Below is a small trained network, with its code and all its weights. Each question gives an input and a target symbol and asks what happens when units are switched off, that is, made to give their printed mean instead of their output.

import numpy as np


def w(rows, s, z=0):
    codes = np.array(rows[::2]) - 128.0
    scale = np.full(codes.shape[1], s)
    scale[-1] = z or s
    return codes * scale


def f(y):
    return np.maximum(y, 0)


def softmax(a):
    e = np.exp(a - a.max(-1, keepdims=True))
    return e / e.sum(-1, keepdims=True)


def log_softmax(a):
    a = a - a.max(-1, keepdims=True)
    return a - np.log(np.exp(a).sum(-1, keepdims=True))


def net(x, mask):
    ids = ['αβγδεηθλμξπστφω'.index(c) for c in x.split()]
    T = len(ids)
    res = E[ids] + P[:T]
    r = res
    for j in range(2):
        rows = slice(3 * j, 3 * j + 3)
        q, k, v = (r @ M[0][rows].T for M in (Q, K, V))
        z = softmax(np.where(np.tri(T) > 0, q @ k.T / 3**0.5, -1e9)) @ v
        o = O[0][rows]
        res = res + np.where(mask[j], z, o[:, -1]) @ o[:, :-1]
    y = f(res @ A[0][:, :-1].T + A[0][:, -1])
    res = res + np.where(mask[2:26], y, B[0][:, -1]) @ B[0][:, :-1]
    return log_softmax(res[-1] @ U[:, :-1].T + U[:, -1])


Q, K, V, O, A, B = {}, {}, {}, {}, {}, {}
E = w([
[172,182,59],'α',
[105,132,122],'β',
[195,145,161],'γ',
[80,125,5],'δ',
[117,123,138],'ε',
[103,121,148],'η',
[117,119,110],'θ',
[185,139,143],'λ',
[179,98,80],'μ',
[105,124,144],'ξ',
[74,124,59],'π',
[151,128,94],'σ',
[78,107,149],'τ',
[101,120,148],'φ',
[193,137,146],'ω',
],0.017)
P = w([
[135,251,174],'0',
[118,43,109],'1',
[96,91,129],'2',
[145,254,122],'3',
[147,50,105],'4',
[101,94,120],'5',
[151,238,108],'6',
[172,59,102],'7',
],0.0056)
Q[0] = w([
[118,194,138],'H0',
[133,128,130],'H0',
[171,169,144],'H0',
[116,133,79],'H1',
[166,116,83],'H1',
[82,252,153],'H1',
],0.02)
K[0] = w([
[170,162,167],'H0',
[131,132,131],'H0',
[171,122,120],'H0',
[105,120,82],'H1',
[166,147,98],'H1',
[3,149,119],'H1',
],0.024)
V[0] = w([
[114,209,170],'H0',
[150,104,93],'H0',
[151,236,133],'H0',
[1,225,140],'H1',
[85,79,196],'H1',
[211,225,122],'H1',
],0.0075)
O[0] = w([
[143,206,119,74],'H0',
[119,99,157,161],'H0',
[134,216,173,92],'H0',
[2,209,177,215],'H1',
[67,49,178,3],'H1',
[237,203,169,76],'H1',
],0.0068,0.002)
A[0] = w([
[86,109,108,48],'N0',
[94,203,27,64],'N1',
[179,72,194,79],'N2',
[198,71,119,197],'N3',
[79,183,109,113],'N4',
[158,77,135,93],'N5',
[113,161,80,107],'N6',
[153,120,198,202],'N7',
[193,137,49,132],'N8',
[72,95,107,50],'N9',
[103,60,58,166],'N10',
[102,86,96,38],'N11',
[134,240,84,191],'N12',
[137,53,254,122],'N13',
[93,173,233,161],'N14',
[90,124,99,175],'N15',
[124,204,152,40],'N16',
[94,195,133,210],'N17',
[67,87,102,53],'N18',
[100,37,172,132],'N19',
[90,88,120,144],'N20',
[103,122,189,119],'N21',
[220,79,131,2],'N22',
[98,13,82,77],'N23',
],0.0088,0.0043)
B[0] = w([
[139,186,153,159],'N0',
[121,99,241,234],'N1',
[91,114,201,145],'N2',
[180,37,97,199],'N3',
[185,137,115,206],'N4',
[180,137,108,149],'N5',
[111,111,176,180],'N6',
[80,77,161,150],'N7',
[43,123,159,203],'N8',
[146,196,163,178],'N9',
[200,172,75,255],'N10',
[100,104,198,157],'N11',
[90,106,41,238],'N12',
[3,123,210,149],'N13',
[102,49,145,177],'N14',
[105,117,85,218],'N15',
[152,132,199,156],'N16',
[132,126,38,225],'N17',
[152,194,174,189],'N18',
[121,170,51,177],'N19',
[154,152,100,192],'N20',
[117,185,136,146],'N21',
[90,228,126,164],'N22',
[164,82,227,226],'N23',
],0.021,0.0066)
U = w([
[70,73,66,231],'α',
[147,216,1,96],'β',
[115,72,199,95],'γ',
[140,113,215,1],'δ',
[134,124,141,41],'ε',
[110,133,155,42],'η',
[202,136,84,105],'θ',
[128,81,183,115],'λ',
[196,41,163,96],'μ',
[119,133,141,48],'ξ',
[192,185,140,150],'π',
[169,102,127,165],'σ',
[77,178,185,130],'τ',
[108,140,154,104],'φ',
[124,65,197,129],'ω',
],0.0075,0.0033)

Each question gives the input, a string of symbols that net reads in full, and the target symbol t.
The units are the heads (3 rows each of Q, K, V and O) and the neurons (one row each of A and B). Each row of codes is followed by its name. A weight is (code - 128) times the scale printed after its matrix; where a second scale follows, it is the last column's (O, A, B and U).
mask holds one flag per unit, heads first, then neurons. A switched-off unit (its flag False) gives its mean, the last column of its rows in O or B, instead of its output. The means were averaged over made-up inputs and are rounded, as every weight is.
A unit's drop is (log p(t) with every unit on - log p(t) with that unit switched off) / (log p(t) with every unit on - log p(t) with every unit switched off).
The circuit of an input: a set's keep is (log p(t) with only the set's units on - log p(t) with every unit switched off) / (log p(t) with every unit on - log p(t) with every unit switched off). Starting from the 12 units with the biggest drops (on a tie, the unit counted first), units are removed one at a time, each time the one whose removal leaves the highest keep (on an exact tie, the one counted first), for as long as the keep stays at least 0.8.
units of the circuit, in order: the units of the circuit, biggest drop first
unit that matters most: the unit with the biggest drop
top k neurons: the k neurons with the biggest drops, biggest first
which heads matter: for each layer, one digit per head in row order, 1 if its drop is at least 0.15 and else 0, layers parted by /
input π τ μ π ε τ τ θ, target μ: which heads matter => 01
input τ τ π τ, target β: unit that matters most => H1
input π φ β, target β: units of the circuit, in order => N1, N23
input ξ τ τ β, target α: which heads matter => 10
input α τ β π, target α: which heads matter => 10
input τ τ τ λ, target α: which heads matter => 00
input θ π π α σ τ μ, target α: top 2 neurons => N8, N12
input π τ π π μ π π β, target μ: units of the circuit, in order => H1, N3
input τ σ μ, target μ: units of the circuit, in order => N3, H1
input β μ τ, target τ: top 2 neurons => N13, N3
input τ δ β μ τ, target μ: units of the circuit, in order => H1, N3, H0
input μ π π θ, target α: which heads matter => 10
input π θ μ β δ, target μ: units of the circuit, in order => H1, N23
input μ β θ π, target α: units of the circuit, in order => N1, N12, N17, H1
input π π τ β μ θ μ ε, target μ: units of the circuit, in order => N3, H1
input β π σ θ θ μ τ θ, target μ: unit that matters most => N3
input α λ α φ θ η γ, target α: which heads matter => 00
input θ π π τ π π θ, target β: which heads matter => 01
input μ σ π ω, target α: which heads matter => 00
input π θ π δ δ α ξ, target α: which heads matter => 00
input π π μ π μ δ θ π, target μ: which heads matter => 01
input β α β, target α: unit that matters most => N10
input σ η θ β δ μ μ τ, target μ: units of the circuit, in order => H1, N3
